Below is a small trained network, with its code and all its weights. Each question gives an input and a class and asks what happens when units are switched off, that is, made to give their printed mean instead of their output.

import numpy as np


def w(rows, s, z=0):
    codes = np.array(rows[::2]) - 128.0
    scale = np.full(codes.shape[1], s)
    scale[-1] = z or s
    return codes * scale


def f(y):
    return np.maximum(y, 0)


def log_softmax(a):
    a = a - a.max(-1, keepdims=True)
    return a - np.log(np.exp(a).sum(-1, keepdims=True))


def net(x, mask):
    res = np.array(x, float).reshape(1, 2) / 4 @ E
    y = f(res @ A[0][:, :-1].T + A[0][:, -1])
    res = res + np.where(mask, y, B[0][:, -1]) @ B[0][:, :-1]
    return log_softmax(res[-1] @ U[:, :-1].T + U[:, -1])


A, B = {}, {}
E = w([
[44,174,52,108,182],'x0',
[176,136,55,254,210],'x1',
],0.0096)
A[0] = w([
[114,195,160,146,132,253],'n1',
[103,176,93,102,138,39],'n2',
[202,155,96,168,196,77],'n3',
[50,79,230,62,109,131],'n4',
[179,121,242,145,161,5],'n5',
[169,101,253,166,148,217],'n6',
[29,91,53,103,161,6],'n7',
[161,83,108,177,183,80],'n8',
[149,101,125,130,67,99],'n9',
[56,77,127,80,103,7],'n10',
[132,150,201,138,86,5],'n11',
[78,191,46,147,146,251],'n12',
[137,52,166,149,90,247],'n13',
[187,106,134,73,117,20],'n14',
[182,161,89,155,137,9],'n15',
[187,119,144,138,48,38],'n16',
[87,199,73,65,199,5],'n17',
[220,79,178,119,70,31],'n18',
[164,81,144,141,99,26],'n19',
[78,190,170,100,50,24],'n20',
[155,133,128,252,130,4],'n21',
[120,110,183,112,40,252],'n22',
[128,123,101,194,127,6],'n23',
[133,127,108,95,176,236],'n24',
[200,133,176,133,110,44],'n25',
[92,123,44,79,186,253],'n26',
[99,115,209,47,49,191],'n27',
[154,126,179,120,106,91],'n28',
[84,165,182,75,85,38],'n29',
[35,177,115,48,163,165],'n30',
[98,156,43,90,172,57],'n31',
[132,184,65,191,148,87],'n32',
[163,145,118,157,131,207],'n33',
],0.011,0.0043)
B[0] = w([
[238,139,77,151,70,168],'n1',
[125,155,236,57,169,147],'n2',
[138,75,141,177,165,184],'n3',
[199,61,67,220,206,224],'n4',
[110,101,224,27,194,163],'n5',
[215,162,160,71,73,209],'n6',
[156,141,212,55,228,167],'n7',
[141,76,109,163,178,172],'n8',
[181,166,185,103,144,156],'n9',
[137,50,186,160,230,161],'n10',
[136,71,188,131,217,156],'n11',
[253,153,161,101,73,207],'n12',
[249,216,122,97,52,198],'n13',
[47,62,169,126,249,149],'n14',
[93,39,134,136,206,150],'n15',
[158,119,217,30,158,167],'n16',
[164,160,193,69,201,172],'n17',
[175,119,236,37,154,193],'n18',
[98,181,240,56,196,150],'n19',
[106,58,87,177,222,176],'n20',
[111,65,182,153,160,178],'n21',
[210,102,98,201,43,223],'n22',
[72,66,115,129,223,150],'n23',
[225,207,135,147,58,166],'n24',
[176,134,203,87,195,163],'n25',
[220,158,188,156,82,201],'n26',
[197,44,79,236,149,251],'n27',
[175,194,174,48,129,162],'n28',
[147,41,102,179,224,183],'n29',
[198,202,209,115,93,201],'n30',
[215,123,161,95,184,170],'n31',
[163,42,150,168,157,180],'n32',
[222,103,67,191,97,168],'n33',
],0.0062,0.013)
U = w([
[101,43,126,247,208,41],'0',
[128,145,205,122,153,77],'1',
[151,142,118,217,75,253],'2',
[48,128,100,147,113,3],'3',
[32,133,125,174,99,3],'4',
],0.013,0.0043)

Each question gives the input, the list of numbers given to net, and the class t.
The units are the neurons (one row each of A and B). Each row of codes is followed by its name. A weight is (code - 128) times the scale printed after its matrix; where a second scale follows, it is the last column's (A, B and U).
mask holds one flag per neuron, in row order. A switched-off neuron (its flag False) gives its mean, the last column of its row in B, instead of its output. The means were averaged over made-up inputs and are rounded, as every weight is.
A unit's drop is (log p(t) with every unit on - log p(t) with that unit switched off) / (log p(t) with every unit on - log p(t) with every unit switched off).
most important unit: the unit with the biggest drop
top k neurons: the k neurons with the biggest drops, biggest first
drop of u: that unit's drop, to one decimal
input [-5,4], class 1: most important unit -> n27
input [8,7], class 1: top 2 neurons -> n12; n27
input [7,6], class 1: top 3 neurons -> n12; n27; n4
input [0,3], class 2: top 4 neurons -> n4; n27; n29; n20
input [-3,-1], class 2: top 2 neurons -> n7; n17
input [6,-6], class 0: top 4 neurons -> n4; n27; n29; n20
input [-4,-4], class 0: top 2 neurons -> n27; n4
input [1,3], class 2: top 3 neurons -> n4; n27; n29
input [-3,3], class 2: drop of n29 -> 0.3
input [1,-3], class 2: drop of n6 -> -0.1
input [3,2], class 2: drop of n27 -> -0.1
